Each row is followed by its class. Each block has new classes.
[69,61,350,-268,8,8,-48,65,225,-44,91,-158,68,44,-66,5,114,86,-85,-66,-98,-78,-165,-30]	H
[-45,-24,59,209,-12,-89,42,157,84,-6,343,-9,-65,118,125,-121,163,-125,-243,-58,-56,24,-135,-55]	D
[-98,-55,-287,186,-215,175,-78,-214,-268,472,2,-29,-69,99,-148,119,-117,22,-3,-10,-154,50,64,-49]	R
[-112,-2,-141,71,-117,75,-55,2,-102,170,31,19,-16,87,30,-66,-92,-250,-5,-98,82,22,53,-133]	R
[159,-7,-304,-111,46,-16,-185,-197,-211,662,24,-96,102,50,-168,-62,-15,56,85,142,-161,-17,-45,-235]	D
[4,65,-45,-36,-17,75,6,-135,92,266,35,-122,-57,164,59,0,74,-80,1,-165,-60,-154,-138,-161]	Y
[-120,155,156,-34,-73,138,20,157,42,-189,-64,-68,-76,4,128,16,-50,-43,-1,-202,143,-43,-39,22]	G
[141,-3,-310,6,31,-203,-162,-213,-77,447,100,-12,67,101,6,-118,136,-71,90,96,-24,-47,-132,-187]	D
[-48,-198,19,113,96,-116,145,-26,79,70,42,-64,-114,52,100,37,170,-89,-80,-131,76,-86,-100,-84]	D
[2,21,-285,-44,-62,127,-96,-55,-71,51,-47,139,-34,-6,23,-182,-117,48,68,34,65,18,70,-25]	C
[38,-142,-66,312,-32,-204,48,-172,-5,136,210,120,-92,55,-3,34,130,-39,-148,-13,-42,66,-65,39]	U
[48,-93,166,179,-19,28,11,-20,99,-21,119,103,-41,31,-4,18,36,-1,-25,-24,58,91,-22,122]	S
[-49,69,214,-144,-23,213,-115,77,19,115,-64,-100,-28,115,1,34,-59,-71,-33,-198,-71,-62,-172,-127]	D
[-13,-100,-151,-46,29,33,6,-43,13,-31,-32,71,-21,-106,25,-93,17,7,33,31,95,19,-56,14]	G
[-64,-82,-118,275,-130,201,-141,-86,-119,285,141,17,-71,62,-118,72,-91,-20,19,-70,-67,180,42,15]	Q
[-129,336,275,-317,80,335,-66,257,223,-276,-241,-145,69,112,47,-60,-144,23,57,-204,160,-68,-107,-21]	M
[-53,54,-221,-133,0,88,-96,-83,-120,373,-112,-12,-24,9,-109,15,216,-21,39,-10,-246,-22,91,-153]	Y

Each row is followed by its class.
[47,84,21,22,21,-75,33,-28,163,132,-43,-38,44,62,-49,-51,-69,-27,20,-48,40,51,-103,-5]	B
[16,189,116,-11,72,16,41,18,168,52,-81,57,-18,80,-42,-48,-77,5,31,56,156,145,-31,22]	B
[9,-21,69,-13,50,-20,37,-37,129,52,-9,0,90,27,136,-97,38,19,15,-46,65,49,-100,35]	B
[16,-2,33,-2,29,-62,36,-74,135,164,-45,-49,53,88,-62,-81,21,54,5,-55,80,30,-128,1]	B
[70,133,-49,-2,0,-111,-53,80,82,163,-42,-44,-103,44,-32,17,-66,-18,-12,10,39,55,-24,-17]	B
[-1,85,14,-66,14,-12,7,104,-11,75,-12,-27,-115,4,-35,41,-2,22,-5,120,129,49,-53,-11]	B
[59,234,26,-12,12,-36,38,151,40,73,-75,5,-219,59,-55,88,-92,7,5,180,116,85,-34,-32]	B
[101,114,-126,124,-67,-56,-54,7,65,-19,-68,23,-83,-21,15,39,-264,-219,99,-91,-201,8,176,-25]	N
[-20,-108,-122,-17,2,-161,-2,35,6,312,106,-144,94,49,-11,-91,22,113,-80,-143,118,-77,-133,52]	B
[27,121,84,1,46,-17,53,-65,163,62,-51,-4,50,40,-61,-72,-32,39,33,-10,63,48,-92,10]	B
[64,132,-34,23,5,-86,87,67,79,132,-66,-23,-87,34,-71,33,-96,2,5,-9,-14,53,-59,-30]	B
[-11,64,26,-7,-9,-41,17,67,31,43,-20,13,-39,38,-2,3,-35,23,-28,27,106,63,-26,26]	N
[12,-42,-49,-2,13,-71,14,74,-83,139,10,-52,-24,19,-10,-9,-18,19,-45,-19,63,-10,-49,10]	B
[1,41,10,32,98,-163,28,8,54,173,-34,-35,67,55,-19,-108,-34,34,-23,-103,119,42,-63,33]	B
[35,177,10,13,11,0,-11,67,43,-69,-73,69,-124,-8,0,30,-146,-135,-26,50,6,123,150,-31]	N
[57,151,16,15,18,-68,32,41,102,95,-60,-18,-59,46,-71,-11,-113,-35,0,4,39,86,-39,-10]	B
[-8,129,-108,36,-47,-56,-14,208,-129,-16,-55,31,-185,-12,25,86,-134,-100,-63,91,24,47,175,-22]	N
[39,-89,-29,-7,24,-83,16,-63,102,189,13,-91,107,44,-21,-65,49,83,3,-81,18,-20,-171,30]	B
[83,43,-94,-69,-6,-24,-20,27,3,51,5,-39,-52,30,-24,77,-58,-51,30,18,-73,-35,-64,-66]	N
[25,146,103,-7,23,5,37,-28,138,-21,-70,113,-28,29,-40,-38,-24,-44,-19,19,29,110,-26,30]	B
[22,99,60,-13,29,20,27,1,95,30,-51,13,-55,36,-83,-7,-25,12,42,67,47,53,-79,-4]	B
[5,46,-11,-74,26,-44,56,126,-14,124,-3,-75,-93,62,-35,122,34,87,7,145,113,1,-150,-26]	B
[77,13,-50,-70,21,-61,70,37,46,159,12,-98,-90,61,-50,98,58,102,74,88,18,-68,-226,-93]	B
[17,36,31,30,20,-32,2,-49,110,69,-40,4,47,7,-22,-85,-20,9,23,-79,51,48,-25,34]	B
[18,144,42,-18,35,-49,37,52,72,70,-53,12,-84,36,-36,29,-111,-27,3,50,43,73,-34,-3]	B
[48,15,-132,12,13,-139,16,36,66,265,-25,-120,-5,31,-25,17,-70,4,-7,-51,22,-24,-85,-20]	B
[65,54,21,-15,-1,-41,27,-7,127,136,-43,-30,-23,58,-46,-8,-23,0,-13,12,-5,-15,-120,-90]	B
[34,-24,2,2,29,-21,42,-44,47,73,7,-38,34,43,-45,-11,20,62,18,-31,11,4,-97,-11]	B

Each row is followed by its class. Each block has new classes.
[38,-48,9,45,47,-164,0,21,-21,-122,-201,72,-23,79,58,6,-10,11,-48,5,43,22,309,-163]	Zf
[42,6,76,83,15,-159,-67,-46,46,-7,-37,-32,14,119,-101,-28,4,19,45,48,109,-39,-90,-22]	HN
[121,13,135,35,66,-330,-3,12,-17,-131,-266,13,-5,226,47,12,-20,47,-114,-1,169,10,268,-177]	PR
[97,34,120,25,12,-250,-51,-62,-3,10,-166,-12,17,174,109,-10,16,32,-65,16,123,-20,36,14]	PR
[-9,-66,3,122,-39,-136,-49,-84,5,11,-216,123,-18,-36,116,65,49,-140,61,2,155,-15,110,3]	PR
[69,21,17,146,76,-119,-18,-3,21,-70,-16,-12,-15,63,-105,-1,-7,49,-11,35,82,14,65,-144]	PR
